Below are the code and all the weights of a small trained network. Each question names an input and a class and asks about switching units off, where a switched-off unit gives its printed mean instead of its output.

import numpy as np


def w(rows, s, z=0):
    codes = np.array(rows[::2]) - 128.0
    scale = np.full(codes.shape[1], s)
    scale[-1] = z or s
    return codes * scale


def f(y):
    return np.maximum(y, 0)


def log_softmax(a):
    a = a - a.max(-1, keepdims=True)
    return a - np.log(np.exp(a).sum(-1, keepdims=True))


def net(x, mask):
    res = np.array(x, float).reshape(1, 7) / 4 @ E
    y = f(res @ A[0][:, :-1].T + A[0][:, -1])
    res = res + np.where(mask, y, B[0][:, -1]) @ B[0][:, :-1]
    return log_softmax(res[-1] @ U[:, :-1].T + U[:, -1])


A, B = {}, {}
E = w([
[133,131,248,125],'x0',
[210,176,114,127],'x1',
[138,113,123,125],'x2',
[142,116,107,192],'x3',
[126,131,125,127],'x4',
[143,107,115,163],'x5',
[127,130,130,112],'x6',
],0.011)
A[0] = w([
[97,154,109,80,158],'N0',
[116,84,129,119,105],'N1',
[155,92,97,132,130],'N2',
[180,192,136,141,70],'N3',
[82,118,42,106,119],'N4',
[110,72,148,174,96],'N5',
[146,217,132,149,84],'N6',
[148,166,114,172,255],'N7',
[152,149,130,67,233],'N8',
[180,82,122,105,171],'N9',
[202,159,123,119,147],'N10',
[245,163,119,102,89],'N11',
[163,141,124,207,138],'N12',
[174,136,140,59,124],'N13',
[152,81,192,106,71],'N14',
[184,158,112,95,84],'N15',
[103,206,174,125,90],'N16',
[151,135,167,90,91],'N17',
[78,183,45,127,106],'N18',
[134,135,207,168,100],'N19',
[58,82,135,147,89],'N20',
[68,105,135,159,107],'N21',
[159,154,141,181,130],'N22',
[154,100,105,95,244],'N23',
[77,120,138,197,181],'N24',
[170,71,171,129,129],'N25',
[201,28,104,162,148],'N26',
[160,117,113,85,93],'N27',
[174,187,112,117,112],'N28',
[151,83,72,104,97],'N29',
[164,107,143,113,156],'N30',
[126,100,217,166,99],'N31',
[3,88,129,94,86],'N32',
[195,201,140,206,196],'N33',
[139,145,159,141,141],'N34',
[106,81,123,114,85],'N35',
],0.013,0.0088)
B[0] = w([
[86,89,177,157,182],'N0',
[169,65,135,86,140],'N1',
[156,170,167,116,166],'N2',
[180,83,98,155,159],'N3',
[178,251,135,173,207],'N4',
[140,156,111,171,157],'N5',
[186,72,114,93,154],'N6',
[44,142,179,98,254],'N7',
[28,113,189,117,237],'N8',
[61,67,160,149,177],'N9',
[111,100,101,109,198],'N10',
[236,2,162,120,202],'N11',
[141,192,165,124,189],'N12',
[139,131,150,91,177],'N13',
[197,204,102,139,163],'N14',
[186,113,128,151,165],'N15',
[150,126,88,93,161],'N16',
[190,209,139,117,156],'N17',
[216,197,130,167,199],'N18',
[173,211,38,132,182],'N19',
[254,48,155,125,167],'N20',
[166,70,142,96,163],'N21',
[167,162,108,46,167],'N22',
[1,180,159,159,241],'N23',
[9,101,150,82,200],'N24',
[106,216,48,136,166],'N25',
[57,99,141,49,200],'N26',
[175,137,122,170,144],'N27',
[146,67,126,118,178],'N28',
[173,234,84,216,171],'N29',
[90,95,172,37,163],'N30',
[233,217,56,30,192],'N31',
[190,47,119,145,199],'N32',
[52,72,193,86,241],'N33',
[116,234,22,107,161],'N34',
[238,107,100,129,140],'N35',
],0.0043,0.0095)
U = w([
[46,127,63,79,199],'0',
[113,162,228,214,220],'1',
[63,139,97,110,160],'2',
[216,241,22,152,1],'3',
[84,132,177,167,132],'4',
[232,2,167,204,6],'5',
],0.0083,0.0048)

Each question gives the input, the list of numbers given to net, and the class t.
The units are the neurons (one row each of A and B). Each row of codes is followed by its name. A weight is (code - 128) times the scale printed after its matrix; where a second scale follows, it is the last column's (A, B and U).
mask holds one flag per neuron, in row order. A switched-off neuron (its flag False) gives its mean, the last column of its row in B, instead of its output. The means were averaged over made-up inputs and are rounded, as every weight is.
A unit's drop is (log p(t) with every unit on - log p(t) with that unit switched off) / (log p(t) with every unit on - log p(t) with every unit switched off).
The circuit of an input: a set's keep is (log p(t) with only the set's units on - log p(t) with every unit switched off) / (log p(t) with every unit on - log p(t) with every unit switched off). Starting from the 12 units with the biggest drops (on a tie, the unit counted first), units are removed one at a time, each time the one whose removal leaves the highest keep (on an exact tie, the one counted first), for as long as the keep stays at least 0.8.
circuit, biggest first: the units of the circuit, biggest drop first
most important unit: the unit with the biggest drop
top k neurons: the k neurons with the biggest drops, biggest first
drop when u is switched off: that unit's drop, to one decimal
input [-6,8,1,7,0,8,3], class 2: most important unit => N26
input [-5,-8,-2,-1,6,8,-8], class 1: circuit, biggest first => N4, N18
input [-1,-8,6,7,-7,-3,-5], class 5: circuit, biggest first => N20, N32
input [6,-3,5,7,-6,4,4], class 3: circuit, biggest first => N31, N19
input [-8,-6,-5,2,1,-3,3], class 3: circuit, biggest first => N4, N18
input [6,-7,1,-7,5,0,0], class 5: circuit, biggest first => N32, N20
input [4,-7,2,8,1,-4,4], class 5: top 2 neurons => N20, N32
input [5,-7,-4,4,-6,8,-1], class 2: circuit, biggest first => N24, N31
input [-4,-7,5,5,7,5,7], class 1: circuit, biggest first => N4, N31
input [6,2,-1,1,-4,-5,-3], class 3: circuit, biggest first => N31, N19, N34
input [-8,-8,-6,5,7,1,-1], class 3: top 2 neurons => N4, N18
input [7,5,-1,0,6,-7,-5], class 2: top 2 neurons => N33, N8
input [8,-4,-2,7,-6,-3,-1], class 3: top 2 neurons => N31, N19
input [7,6,-8,-1,3,4,-8], class 0: most important unit => N33
input [-5,-6,6,-1,0,5,8], class 1: drop when N18 is switched off => 0.1
input [2,-8,1,-3,7,1,2], class 5: drop when N32 is switched off => 0.3
input [7,-1,-1,-6,4,1,-3], class 3: drop when N25 is switched off => 0.0
